Each new row is followed by what is left after taking away its nearest point in the smallest flat space through zero that holds the last named rows
In the rows, zero is written as 128.
lodo (3 x 35)
[[130 182 110  90 115 131 125 120  90 125 108 101  82 134 114 145 127 147
  165 179 137  83 115  75 126 110 112 134 134 198  80 157 131 117 102]
 [121 181 108 108 101 142 117 107  95  91 113  92  65 135 115 155 124 116
  142 188 118  80 117 110 100 102  98 125 129 210  78 152 138 131 108]
 [121 186 107 103 101 142 115 109  91  96 110  93  65 136 115 158 125 124
  148 191 121  78 114 101 101 102  99 127 132 215  75 156 135 131 104]]
New rows
[ 80  92 137 146 149  94  82 148 122 182 103 182 164 127 149 105  98 124
 101  90 138 190 160 132 144 139 147 127 157  84 194  76 141 145 168] | [ 82 132 121 125 133  98  86 130  96 155  93 146 110 130 133 112  92 110
 116 136 134 147 158 112 136 118 124 125 151 143 152  92 158 134 156]
[ 78 176 120 107 110  96 124  89 153  88 176 150 122 155 140 177 154 193
 127 166 152 119  86 113  95 131 164 147 192 176 143 153  80 176  83] | [ 98 148 124 113 128  76 167  80 171  82 194 132 120 143 127 126 145 155
 116 144 154 119 115 130 132 133 165 141 163 134 153 128 112 139 108]
tebi (4 x 35)
[[118 119 111 104 123  94 141 117  94 110 134 142 104 142  66 121 146 137
  137 130 131 148 101  81 166 117 109 121 123 164 179  93 148 163  97]
 [ 85 159 123 115 145 130 130 102  93  98 166 181  66 117 112 134 159 121
  112  99 155 122 106 106 186 128  78 155 165 133 183 101 149 156  96]
 [ 72 174 121 192 176 164  89  95 126 112 229 204 111  90 199 134 185 112
   71 119 113 107 116 130 176 108  84 157 180  89  83 173 122 112 120]
 [ 69 181 114  92 163 126 119  58 142  95 226 186  40 123 125  98 138 117
   96 100 117 171 137  85 205 142  82 146 145  83 150 149 137 155  82]]
New rows
[142 120 121  93  96  86 166 128 107 110  76 108 143 135  82 129  99 121
 155 133  82 117 143 115 113 111 152  85 141 150 130 106 148 145 111] | [121 145 126 116 115 111 151 117 114 106 110 135 132 116 124 135 113 111
 132 122  84 102 147 131 123 112 136 103 166 124 110 127 143 132 114]
[108 107 118 187 143 103  85  76 146  91 203 159 155  87 138 128 153  96
  97 148  99 185  96 100 137  86 103 101  80 140  77 160 107 135 106] | [126 109 145 145 120 119 110 100 141  95 130 131 131  89 132 147 115  91
 124 116 153 159 112 141 106 119 109 119  87 144 127 120 114 137 120]
lun (5 x 35)
[[139 113 161  98 166  50 164 163 103 142 169  93 234 132  98 122 147 140
   80 136  98 124 164 143 117 157 137 162 120  90 184 165 137 126 159]
 [126 206 153  99 122 116 123 131 115 167 141 114 174 154  62 129  77  71
   97 150 120 113 149 119 133 152 157 129 139  67 129 139 175 135 103]
 [131 154 173  79 142  83 156 134 113 150 138 103 188 118  96 120 148 117
  121 102 124 148 163 126 148 134 134 146 125  97 128 172 151 132 142]
 [133 144 188  74 169  52 162 168  96 153 173  96 221 126  74 100 129 104
   89 117 109 129 185 135 132 127 146 158 128  98 166 182 152 122 157]
 [140 186 169  85 147  79 140 165  91 150 157 118 183 131  77  89 101  73
  107 141 120 120 171 126 125 123 153 142 141 111 150 175 141 114 141]]
New rows
[132 141 160 132 112 177 124 103 164 122 145 101  70 145  96 115  85 115
 126 125 139  96 108 134 156 115 125 117 114 125  96 136 151 144  96] | [153 129 153 130 119 140 142 118 147 110 146  96 108 135 118 109 120 139
 126 140 129 102 108 142 141 138 118 132 110 129 122 159 120 135 121]
[139 122  79 104 140 163  67 130 138 110 115 119 133 102 147 126 102  99
 159 144 169 166  92 118 104 151 120 120 162 123 134 119 154 157 146] | [134 105  96  94 157 146  78 139 136 113 130 109 151  99 138 122 108 104
 148 130 164 168 107 122 108 142 120 128 158 122 144 127 162 158 156]
Sumut (5 x 35)
[[159 108 123  95  74 149  98  60 186 120 137 162 114 148 143 132 109 111
  134 166  94 136 105 137 178  99 126 122  96 116 118 128 174 186 122]
 [160 119 130 108  72 154 108 114 157  97 132 144 135 144 104 133 101 122
  115 145  94 146 111 143 150 115 137 132 136 110 114 141 134 152 116]
 [183 131 178 105  55 181 104 106 203  72 182 156 123 139  84 153 107  99
   79 167  64 155  66 146 145 129 153 106 162 111 115 172 140 192 127]
 [174 152  61 111 133 142  95  64 145 108 144 162 149 148 126 120 128 195
   87 180  51 135  89 146 182 124 144  88 112 142 117 134 143 177  89]
 [164 142  98 108  57 155  86  82 152  87 133 133 118 141 126 128 106 129
  115 158  60 159  96 133 177 108 138 102 113 107 103 146 123 166 116]]
New rows
[138 127 130 156 166 126 109 125 110 149 142 130  85 152 140 134  99 132
 135 150 171 133 135 145 177 149 122 148 152 158 124  94 163 108 167] | [146 136 129 156 145 135 101 132 107 130 144 122  85 152 128 136  92 131
 126 150 154 146 127 146 179 150 128 143 162 150 116 105 146 107 165]
[132 108 138 103 170 156 135 105 173 139 166 190 130  90 126 137 173 140
 130 173 160 142 110 136 160 132 147 130 114 170 151 137 187 182  66] | [114 124 123 117 128 153 127 144 125 116 134 142 121  80 121 130 158 125
 148 139 160 167 131 122 151 127 145 136 120 144 133 143 130 135  75]
ronat (4 x 35)
[[134 165 138  75  98 168 132 145 141  82  41 198  90 101  58 156 113  64
   94 109  80 104 176 146 103 106  48 162  86 167 132 198 153 122 136]
 [126 140 136  78 120 153 119 151 111  95  94 196 107 119  82 149 136  68
  108 113  89 141 158 134 136 109  86 142  87 150 132 187 134 139 133]
 [110 136 153 103 111 147 100 158 109  95 126 193 104 134  78 190 141  49
   82 117 113 134 170 145 138 112  63 155  72 138  95 190 129 161 114]
 [135 139 132  96 110 156 116 137 114  99  91 193 108 119  74 150 126  78
  109 110  98 113 164 144 123 112  77 151  90 151 124 169 127 130 136]]
New rows
[147 131 108 136 116 143  93 130 112 127 138 133 127 103 119 129 160 102
 167 132  72 138 122 108 143 139 171  76 108 162 101 135 144 131 137] | [143 140 115 155 106 140  97 126 133 129 133 111 123 102 122 142 149 109
 155 137  86 119 125 114 126 144 157  85 114 159  88 129 153 129 128]
[ 73 186 114 163 101 133 137 112 139 133 141  83 138 105 147 163 142  83
  94 131 187 178 152 186 134 147 156  87 112 116  66  83  89 147 114] | [ 94 189  96 130 104 149 147 105 129 125 103 113 137  90 130 129 138  85
 117 119 154 177 153 182 133 139 163  82 112 135 100  89  87 126 138]
ravas (5 x 35)
[[109  99 173 143  92 168  91 156 130 140  89 122 128  99  73  50 114 126
  108 223 137 132 176 145 123 171 153 130 118 244 153 222 138 155 165]
 [131 133 197 106 132 145  76 174 148 167 114  89 149 106 119  78 156 142
   89 224 154 141 165 214 149 164 105 165 121 163 119 190  91 141 168]
 [120 110 162 131 118 142  79 124 124 131 137 111 113  80  97  74 127 140
   93 193 132 139 167 120 127 137 124 135 144 182 133 179 111 108 148]
 [114 122 140 135 125 150 100 140 146 133 141  97 128  82  94  92 146 121
  128 148 112 107 115 135 129 134 152 147 121 160 127 165 119 120 114]
 [140 133 191 104 130 131  89 162 133 162 105 112 144 131 137  93 141 148
   83 220 166 158 183 202 147 160  88 150 131 152 123 172  97 142 181]]
New rows
[121 122 108 144 114 133 145 151 132 139 116 128 146 151 118  99 154  89
 162 113 129 122 123 176 134 125 172 146 103 177 139 138 129 171 157] | [123 118 115 133 130 117 128 120 112 127 150 124 129 136 131 114 144 111
 140 110 130 143 136 145 130 106 146 140 124 150 126 117 110 139 163]
[154 106 144 142 114 109 126 107 123 124 137 114  84 106 114 149 146 165
 104 143 151 100 168 116 122 137  56 132 170 136 112 140 125 122 140] | [145 108 135 145 113 121 146 124 133 125 126 110  99 118 108 163 147 153
 133 119 140  82 137 129 119 146  81 134 144 137 112 139 140 147 127]
[107 150 118  98 149 126 116  82  84 177 140  79 150 149 188 156 110 135
 171 111  89 157 105 123 133 108  90 109 106  82  70  81 129 167 128] | [114 147 103 125 118 134 106  89 100 182 114  94 138 130 161  96 126 112
 162 145  93 140 129 117 138 112 105 112 125 135  98 119 140 158 123]
seler (3 x 35)
[[ 93 149 181 114 126 109 111 113 131 179 141 149  70 119 173 147 159 165
  110 143  99 127 132 131  91 100 146  78 110 155 156  72 120 117  82]
 [ 97 158 170 105 128 121 129 112 123 178 167 158 104 147 157 149 137 169
  106 138 128 143 124 109  78  78 144  84 116 155 163  89 129 122  88]
 [ 88 148 174 110 141 117 135 116 117 176 166 141  90 141 159 152 138 166
  115 140 130 140 129 117  69  76 137  96 121 150 154  90 135 121  87]]
New rows
[118 136 106 112 146 127 146 110 105 169 179 109 158 190 104 131  74 149
 123 140 158 140 106  95 136 109 101 175 121 122 116 156 156 138 126] | [121 132 118 121 131 113 114 108 122 172 141 111 121 154 125 125 105 145
 121 145 114 119 113 120 164 144 110 156 108 126 114 131 137 132 119]
[147 125 135 159 123 127  99 116 139 144  48 111 109  71 144 101 151 107
 141 131  77 120 103 130 146 189 151 118  97 113 118 127 110 139 120] | [134 136 135 145 140 138 132 114 119 154  96 114 137 111 131 113 123 121
 139 129 121 144  96 101 103 141 145 127 108 115 128 142 130 144 116]
lefu (2 x 35)
[[112 170 133 149 102 175 125 161 136 108 111 120 157 121 119 125 139 147
   98 137 127 137 133 185 105 125 162 114 100 138 142 104 132 127 131]
 [ 85  53 236 108 127 104 167  81  80  99 141 118 146 137 146  45 110  52
   72 103 111 121 124 139 170 148  78 165 166 128 171 153 179 142  97]]
New rows
[145 101 137  79 165  92 139  72 136 142 148 132 109  95 113 112 101  94
 152 117  86  99 104  96 151 130 108 163 166 112 119 158 128 125 101] | [137 148 126 100 143 136 131 107 150 129 132 127 131  88 103 121 113 121
 134 128  88 108 109 143 125 125 144 146 137 121 125 134 124 122 108]
